(in the rows, 128 means zero)
Here are made-up nodes, facts about them, and rows of numbers that follow some of those facts. Name the node behind each unnamed row.

Some facts about the nodes:
(1003) {δ=noflo, ω=(787), (524), (1412), (123), (592), (327), (1330)}
(1006) {δ=noflo}
(1019) {δ=noflo}
(1020) {δ=meflim, ω=(879), (980), (697)}
(1073) {δ=kibri}
(1085) {δ=kibri}
(1108) {δ=suma, ω=(1073), (589)}
(1118) {δ=meflim, ω=(166), (724), (963)}
(1139) {δ=meflim}
(1146) {δ=noflo}
(1151) {δ=kibri, ω=(982), (524), (566), (179), (942), (592), (697)}
(1190) {δ=suma, ω=(1073), (1006), (73), (361)}
(1201) {δ=noflo}
(1223) {δ=teves}
(1229) {ω=(1273), (665), (1061)}
(123) {δ=meflim}
(1248) {δ=teves, ω=(917), (1274)}
(1273) {δ=stokles}
(1274) {δ=noflo}
(1285) {δ=stokles}
(1286) {δ=suma}
(1288) {δ=stokles, ω=(1311), (479), (1019)}
(1291) {δ=kibri}
(1311) {δ=kibri}
(1330) {δ=stokles}
(134) {ω=(160), (566)}
(1367) {δ=stokles}
(1379) {δ=stokles, ω=(982), (178)}
(1392) {δ=suma, ω=(818), (372)}
(1412) {δ=teves}
(1413) {δ=meflim}
(150) {δ=suma}
(155) {ω=(1311), (880), (589), (665)}
(160) {δ=suma}
(166) {δ=stokles}
(169) {δ=meflim, ω=(672), (1146)}
(170) {ω=(509), (818), (284), (6)}
(178) {δ=teves}
(179) {δ=kibri}
(180) {δ=teves, ω=(982), (1006), (455), (422)}
(194) {ω=(592), (1201)}
(239) {δ=teves}
(245) {δ=stokles, ω=(880), (374), (372)}
(248) {δ=suma}
(26) {δ=suma, ω=(166), (724)}
(265) {δ=kibri}
(279) {δ=stokles, ω=(150), (1413)}
(282) {ω=(917)}
(327) {δ=teves}
(335) {δ=teves, ω=(879), (1223), (1170)}
(347) {δ=teves, ω=(460)}
(357) {δ=meflim, ω=(963), (239)}
(361) {δ=suma}
(372) {δ=meflim}
(382) {ω=(796), (1139)}
(400) {δ=suma}
(416) {δ=noflo}
(422) {δ=stokles}
(48) {δ=teves, ω=(1242)}
(510) {δ=kibri, ω=(515), (1285)}
(524) {δ=suma}
(543) {δ=suma, ω=(712), (1303), (672)}
(566) {δ=stokles}
(589) {δ=stokles}
(592) {δ=stokles}
(6) {δ=kibri}
(604) {δ=meflim, ω=(179), (178), (239)}
(620) {δ=suma}
(649) {δ=kibri}
(650) {ω=(1127), (284), (1286), (1413)}
(665) {δ=meflim}
(672) {δ=noflo}
(688) {δ=stokles}
(712) {δ=teves}
(723) {ω=(1139), (1413)}
(724) {δ=noflo}
(725) {δ=teves, ω=(620), (28), (150), (416)}
(73) {δ=kibri}
(745) {δ=meflim, ω=(1367), (665), (416)}
(765) {ω=(1367), (845)}
(772) {ω=(589), (1139)}
(774) {δ=suma}
(777) {ω=(1303)}
(791) {δ=stokles, ω=(1061), (1146), (1085), (751), (845)}
(801) {ω=(1061)}
(808) {ω=(1006)}
(816) {ω=(620), (688), (327), (284), (265)}
(817) {δ=stokles}
(821) {ω=(1221), (400), (284), (697)}
(823) {δ=teves, ω=(1273), (500), (422)}
(825) {δ=kibri, ω=(1412), (1221), (1291)}
(845) {δ=meflim}
(864) {δ=stokles, ω=(867)}
(879) {δ=noflo}
(880) {δ=teves}
(917) {δ=kibri}
(925) {δ=stokles, ω=(620), (712), (963), (817), (589)}
(928) {δ=stokles, ω=(248)}
(942) {δ=meflim}
(974) {δ=teves, ω=(917), (774), (665), (422)}
(980) {δ=teves}
(982) {δ=kibri}

Some rows with their names:
(6): [119 130 120 116 139 146 123 126 137 131 123 116 139 123 125 126 141 130
 150 128 110 135 109 114 145 114 129 117 126 112 121 127 134 132 121 139
 126 125 129 117 112 129 145 136 105 139 131 126 134 135 124 129 107 129
 117]
(160): [128 135 130 121 130 154 119 134 133 143 129 125 141 128 122 125 135 128
 144 138 123 136 115 120 140 110 127 121 125 108 121 131 134 143 117 139
 132 119 128 123 116 124 134 132 115 144 135 128 136 140 128 140 118 131
 124]
(510): [130 116 104 118 111  95 103 118 131 127 115 133 112 129 149 114 131 126
 108 117 123 121 125 117 135 119 123 127 124 128 127 123 138 116 134 109
 120 149 109 130 134 128 119 119 132 129 119 105 128 134 139 124 143 130
 131]
(28): [124 133 123 122 130 148 121 140 130 141 129 124 134 122 128 123 138 132
 145 133 120 135 110 119 143 110 126 125 126 112 131 126 133 141 123 140
 132 121 136 121 116 130 132 135 107 145 128 128 139 144 119 138 114 133
 120]
(688): [126 133 121 127 130 165 108 131 145 144 127 124 131 123 118 123 136 124
 140 147 124 134 119 123 138 106 115 117 123 106 124 141 129 146 125 141
 134 129 131 120 127 125 135 124 115 145 119 125 143 143 122 139 112 125
 115]
(1019): [130 123 124 113 134 154 118 133 134 142 130 121 140 134 123 120 137 127
 143 139 121 138 113 127 136 104 119 114 123 104 125 133 128 143 128 139
 131 131 129 120 123 113 142 132 117 156 125 133 139 149 138 133 111 126
 114]
(372): [126 133 118 128 131 163 112 127 137 139 127 127 128 126 119 127 134 126
 138 147 127 128 112 131 142 101 123 110 122 108 121 133 129 136 124 137
 131 131 133 120 131 123 131 124 127 140 112 125 137 139 126 138 116 129
 117]
(712): [121 141 111 125 130 165  98 150 123 150 123 126 131 124 127 124 130 114
 136 132 126 109  94 145 137 102 137  99 117 110 119 125 142 129 126 144
 125 121 133 121 139 119 114 143 142 143 103 127 148 146 132 122 123 148
 111]
(1146): [131 141 117 118 149 139 108 131 115 133 121 131 127 115 125 122 140 116
 133 136  98 126 100 118 152 104 135 106 123 114 121 123 137 118 126 139
 128 127 140 108 132 138 140 140 126 141 110 128 121 129 122 130 106 134
 107]
(845): [134 131 128 119 146 132 107 133 118 141 124 133 123 116 125 116 136 115
 128 147 104 137 112 117 137 114 113 113 130 108 129 129 125 135 136 138
 136 131 138 115 136 141 148 125 117 152 119 134 126 131 122 151 100 132
 110]
(751): [124 130 128 115 139 145 113 139 112 137 122 131 120 120 125 116 141 123
 131 132 115 136 106 117 136 121 125 117 131 108 128 121 129 135 133 140
 131 124 136 117 125 136 142 137 123 149 111 140 129 137 126 148 109 132
 116]
(455): [126 133 141 118 133 152 131 141 119 130 127 131 126 127 121 121 141 136
 142 118 121 127 110 122 134 120 139 136 126 104 114 117 136 141 108 136
 132 110 130 134 112 137 135 143 117 147 142 134 131 144 129 158 121 134
 134]
(816): [118 118  80 130 102  91 100 110 142 123 115 123 115 125 152 122 124 135
 128 126 138 136 128 106 143 122 117 118 128 137 131 130 148 102 144 107
 120 150 103 118 123 128 118 106 122 122 108  90 132 119 122 108 145 125
 134]
(1229): [169 129 144 114 133  11 116 114  92 131 133 165 106 128 166 104 122 127
  91 121  93 145 122 125 148 125 116 142 151 138 145  99 102 115 145 105
 140 146 150 127 147 163 167  93 115 115 136 128  94  92 140 147 125 128
 118]
(1242): [121 136 124 134 126 158 107 144 123 139 124 136 108 118 118 115 135 127
 135 138 134 124 113 131 132 112 128 123 128 112 121 125 135 141 123 140
 136 124 135 123 134 135 123 133 127 139 114 133 142 141 121 157 123 137
 125]
(801): [161 139 132 126 135  23 103 113  95 136 129 167 109 115 161 115 118 122
 106 135  96 142 130 106 151 123 114 134 145 137 145 106 123 105 144 103
 140 144 141 120 147 163 153  95 118 117 134 110  99 102 129 144 114 138
 126]
(194): [127 124 106 115 118  93 120 109 133 117 107 129 114 127 150 122 136 128
 115 102 114 125 129  99 138 136 130 128 125 134 118 120 154 101 123 104
 119 144 101 129 121 137 120 129 125 121 130  98 121 129 136 127 135 135
 146]
(279): [100 101  87 138  92  68 111 113 144 116 127 132  99 114 153 113 123 173
 147 124 159 142 131 108 142 131  94 142 140 122 147 114 134 117 157  96
 121 152  98 128 108 146 117  82 112 130 130  93 134 124 105 127 153 127
 123]
(73): [129 130 137 119 133 170 111 137 127 140 123 134 124 130 118 119 140 128
 141 136 131 126 117 130 125 108 131 123 126  98 113 125 132 142 119 131
 133 128 129 126 128 122 130 136 130 154 129 137 136 156 132 155 117 136
 126]

Which node is each row?
No name comes twice in this set of rows, the named rows included.
[153 117 130 109 122  62 121 109 133 127 118 143 112 139 152 114 141 122
  98 104 109 129 131 121 130 129 123 146 124 133 122 125 118 123 126  96
 132 150 126 145 138 140 135 116 127 122 144 122 119 134 137 153 131 128
 134]  (823)
[152 123 169  96 142 188 130 115 143 130 120 143 138 160 115 127 144 127
 130 136 126 125 137 124 128 107 139 141 110  82  84 134 134 157  99 113
 125 131 102 130 123 102 126 138 149 172 163 132 123 187 167 165 122 125
 152]  (1006)
[152 125 149 118 132 152 131 126 140 135 132 136 128 143 117 120 143 132
 125 132 123 129 126 134 133 106 140 144 126 111 108 131 110 157 108 135
 137 119 141 132 123 129 136 125 124 135 143 142 128 144 136 167 130 118
 133]  (422)
[119 148  95 124 130 152  94 159 109 126 119 114 135 121 126 133 117 112
 119 122 126 109  68 150 152  95 153  88 110 111 113 115 165 107 111 150
 109  98 138 117 134 125 115 150 161 140  87 120 133 118 129  99 144 154
 112]  (1303)
[131 147  77 133 110  87  72 142 117 129 112 122 130 131 155 131 102 102
  98 109 135  95  75 160 151 102 146  83 109 133 112 112 177  81 118 119
 107 125 125 130 159 117  90 136 179 116  90  87 137 105 138  72 156 161
 117]  (543)
[148 128 131 124 123  27 122 125 103 129 132 147 109 122 165 108 126 139
 105  97 101 124 108 133 144 129 125 147 142 139 141 100 115 111 134 107
 135 138 146 141 134 159 141 105 113 101 140 117 111 101 129 136 133 141
 119]  (745)
[142 109  86 125 113 121 132 140 160 117 126  99 117 143 132 110 179 121
  89  64 121 129  85 169 121 118 170 134 113 161 117 144  96 149 111 154
 129 112 180 156 109 120 129 152 113  88 109 172 160 112  99 154 164 110
 103]  (917)
[106 122 141 111 137 163 125 161 117 150 142 142 146 140 148 123 141 151
 169 116 117  87  75 157 128  76 129 128 124  85 133 110 108 135 122 121
 107 130 118 135 131 118  91 138 141 168 143 126 152 195 144 113 112 162
  87]  (589)
[139 125 121 109 111  97 121  89 146 114 104 120 132 139 140 126 127 128
 116 110 128 137 154  90 143 147 122 134 123 124 101 128 169 113 112  95
 132 144  91 141 111 126 131 126 118 128 153  90 117 126 149 128 137 124
 171]  (1151)
[ 83  95  84 132 100  62 116 112 151 112 129 134 108 114 167 117 140 191
 178 103 152 128 118 109 135 118  91 166 137 111 155 110 124 108 154  83
 108 163  88 134  97 150  96  88 108 140 160  81 139 159  97 126 137 143
  99]  (723)
[ 89 109 114 132 126 154 125 142 138 128 139 137 117 120 139 121 154 179
 193 124 147 119  99 135 130  99 110 146 133  90 140 114 113 136 145 109
 113 144 108 119 108 133  97 114 118 163 154 119 153 187 101 144 112 150
  88]  (1139)
[122 120 101 127 109  72 109 117 125 131 122 132 113 118 159 117 126 141
 128 106 136 129 122 120 137 135 112 127 135 135 139 114 140 107 146 101
 130 150 118 139 124 135 125 111 114 118 127 104 137 117 119 123 131 140
 127]  (725)

The same nodes again, as new rows of numbers:
Some nodes and their rows:
(279): [ 88 134 127 132 124 140 144 132 148 117 131 142 126 148 133 109 151 112
 139 105 137 138 170 136 148 134]
(26): [ 72 138 122 132 125 142 150 137 147 117 129 140 123 151 132 104 151 112
 146 108 137 136 177 134 150 138]
(194): [112 121 133 130 127 140 139 118 141 109 132 152 135 146 117 116 147 119
 152  98 132 149 167 141 128 125]
(245): [ 89 137 128 131 123 139 142 134 151 121 130 139 124 146 139 109 150 110
 131 106 139 135 166 136 152 135]
(845): [155 138 136 128 127 121 105 125 130 146 127 112 125 116 150 141 116 122
  99 145 126 118  93 122 129 129]
(917): [171 133 141 127 126 121 100 117 131 144 129 118 128 115 148 145 117 123
  98 139 126 124  91 126 124 124]
(372): [110 138 117 133 133 128 127 140 118 138 122 108 124 126 125 130 116 130
 136 155 120 116 114 117 122 138]
(1273): [157 135 135 128 128 122 106 123 128 144 127 114 126 117 144 142 116 125
 105 144 125 120  95 123 125 128]
(179): [138 124 125 130 135 128 120 126 113 131 124 118 133 123 112 139 113 136
 145 147 116 128 110 123 104 127]
(1073): [134 135 126 131 131 126 117 131 122 140 125 113 126 122 131 136 115 128
 124 149 121 120 106 121 121 132]
(160): [144 120 125 131 136 128 120 122 110 128 125 123 135 122 104 141 112 139
 152 145 114 132 110 123  97 124]
(1274): [181 133 145 126 125 120  95 114 133 145 130 119 129 112 152 149 116 122
  91 137 127 124  86 127 124 122]
(1330): [133 123 121 131 136 129 123 127 109 131 124 117 133 123 106 138 111 138
 151 150 114 127 110 121 101 128]
(818): [108 134 115 133 134 130 130 140 114 136 123 110 126 126 117 131 115 132
 144 155 117 118 115 117 117 136]
(982): [144 126 127 130 133 127 116 125 116 133 125 119 132 121 119 140 114 134
 136 145 118 127 106 123 108 126]
(1201): [136 121 122 130 136 128 122 125 110 129 125 119 134 123 105 139 112 139
 152 147 114 129 111 122  99 126]
(589): [123 137 123 131 131 127 121 135 121 140 125 111 125 124 129 133 117 128
 128 151 121 118 109 119 124 135]
(672): [140 139 130 129 129 124 112 130 128 145 127 111 124 119 144 137 117 124
 109 148 125 118 101 121 129 133]
(879): [200 101 143 125 135 125 102  95 108 120 129 139 147 114  96 158 108 144
 149 129 112 148  97 132  76 105]

Which node is each row?
No name comes twice in this set of rows, the named rows included.
[117 135 139 128 120 136 129 123 157 123 133 143 125 141 152 115 150 107
 113  99 141 138 155 140 154 129]  (745)
[147 137 131 129 129 123 110 127 127 143 127 113 126 119 142 139 116 125
 111 146 123 120 100 122 126 131]  (665)
[125 130 121 132 134 128 124 132 114 134 124 115 129 125 116 135 115 133
 142 150 117 124 113 120 112 131]  (239)
[119 119 135 129 126 140 138 117 141 108 131 153 135 144 117 118 147 120
 151  96 133 150 166 141 126 122]  (134)
[132 136 126 130 131 125 117 132 122 141 125 111 126 121 133 136 116 128
 121 150 121 119 105 120 123 132]  (416)
[100 141 133 131 121 136 135 132 155 125 131 138 122 144 152 110 150 107
 116 106 141 133 159 136 158 135]  (1288)
[113 139 117 132 133 128 125 140 118 140 123 107 123 125 128 130 116 129
 131 155 120 115 111 117 125 138]  (374)
[133 137 146 127 118 133 121 118 161 128 135 144 125 137 162 119 150 103
  98  96 144 138 147 141 158 126]  (791)
[129 135 144 127 118 134 124 119 159 125 134 145 127 139 157 118 150 105
 105  96 143 139 151 141 154 126]  (1229)
[112 136 118 133 134 128 126 138 118 137 124 111 126 126 122 132 116 130
 139 153 119 119 115 118 119 135]  (963)
[ 77 138 124 133 125 141 147 137 148 118 130 139 123 149 136 105 151 110
 140 107 138 136 173 134 152 138]  (382)
[152 131 153 125 117 132 114 109 164 126 137 150 129 135 162 124 150 104
  94  89 144 144 144 145 152 120]  (1248)
[150 130 131 129 131 125 110 124 121 139 126 117 130 119 130 142 115 130
 122 145 121 124 100 122 115 126]  (455)
[ 90 137 128 132 123 140 142 132 151 119 131 142 124 147 139 107 151 109
 133 104 138 137 169 136 151 134]  (772)

The same nodes again, as new rows of numbers:
Known rows:
(823): [129 134 120 129 138 125 127 136 129 120 114 135 127 140 123  85 129 108
 133 135 131 107 143 125 125 140]
(817): [109 113 135 120 138 144 131 127 123 123 126 108 131 114 136 136 125 134
 158 126 132 129 121 127 139 108]
(1248): [140 146 123 125 148 124 120 127 129 120 125 150 132 151 112  82 130  95
 129 145 124 107 152 130 127 134]
(1020): [125 152 115 128 136 113 133 122 103 113 129 111 123 145 108 107 128 141
 126 125 130 124 145 116 119 124]
(422): [119 122 124 118 144 141 119 129 130 120 127 128 136 135 130 118 126 129
 143 140 124 127 125 130 143 115]
(510): [145  94 179 123 107 122 142 163  95 125  99 131  80 145 210 129 138 133
 177 140 110  85 170 113 131 118]
(1105): [119 127 127 128 133 132 131 130 120 122 119 119 127 134 132 118 128 129
 139 128 129 120 132 126 132 125]
(787): [118 128 125 129 134 138 129 143 132 120 111 111 135 126 152 140 132 159
 136 132 122 140 110 129 141 123]
(170): [133 150 136 136 118 128 135 117 112 127 105 117 127 148 127 109 129 127
 131 108 133 112 141 125 124 144]
(363): [121 129 127 125 133 131 132 130 122 122 120 120 126 131 135 116 128 130
 142 127 129 121 131 125 132 129]
(1190): [133 127 135 130 149 122 131 123 128 123 121 133 132 131 114  98 135 107
 146 128 125 108 145 129 123 133]
(1229): [125 132 116 128 130 127 131 141 124 119 113 130 124 142 125  78 125 107
 133 130 138 104 144 122 124 144]
(864): [ 79 189  55 136 116 107 145 192 153 139 126 147  78 115 128 198 118  95
  78 120 119 120 162 157 122 115]
(248): [104 147 103 107 119 143 181  64  88 102  65 158 119 149 154 187 132  99
 252 134 108 162 111 125 145 151]
(1201): [119 125 117 131 135 135 128 147 134 118 105 113 135 126 153 134 133 163
 138 134 120 140 106 128 141 130]
(28): [116 133 142 121 130 146 127 124 118 123 125 112 134 126 137 135 124 132
 142 126 132 128 123 128 141 116]
(879): [107 146 121 113 139 126 122 111  97 111 153 102 130 146 111 140 120 165
 127 134 123 146 135 115 134  86]
(194): [134 133 117 142 135 118 139 151 131 119  96 118 126 131 140 101 138 140
 130 125 128 118 126 125 123 152]
(620): [115 126 143 122 131 145 128 128 122 123 125 110 132 125 134 135 125 137
 146 124 130 130 121 128 140 114]

Name these rows:
No name comes twice in this set of rows, the named rows included.
[119 159 101 119 120 126 191  64  86 102  50 164 111 154 139 150 136  77
 245 126 114 140 129 121 127 176]  (928)
[125 157 172 119 131 150 126  95 107 130 135 107 139 128 131 151 125 121
 145 116 128 129 131 131 141 106]  (796)
[114 122 122 133 121 130 144 164 121 116 106 105 114 115 132  88 119 110
 140 121 157 100 134 114 121 143]  (777)
[132 143 136 135 130 125 139 130 119 123 108 116 127 137 132 106 132 125
 134 118 134 114 135 124 122 144]  (816)
[129 129 133 129 141 125 135 119 123 125 118 126 128 134 114  99 132 111
 144 120 130 109 146 126 123 133]  (1108)
[124 124 135 132 137 126 141 131 123 122 114 116 123 121 126 100 129 115
 151 118 138 106 139 121 121 137]  (925)
[116  97 145 129 158 121 153 132 127 124 130 106 124  90 113 120 134 106
 180 112 137 107 141 121 117 119]  (1118)
[118 120 126 123 143 136 126 137 132 118 122 119 136 124 137 130 131 144
 143 136 122 134 117 130 140 114]  (982)
[ 65 181  55 125 118 124 135 191 157 141 141 139  87 110 137 237 113 116
  83 128 114 140 144 161 141  89]  (867)
[117 130 117 131 120 132 140 160 123 114 109 116 116 122 131  81 119 109
 131 129 152 103 134 116 124 148]  (169)
[111 114 113 119 126 144 122 110 121 127 119 123 134 147 125 117 122 146
 145 117 124 126 128 129 142 122]  (880)
[115 132 124 123 135 134 127 126 119 118 126 108 133 136 134 137 128 157
 136 131 123 140 119 125 140 112]  (697)

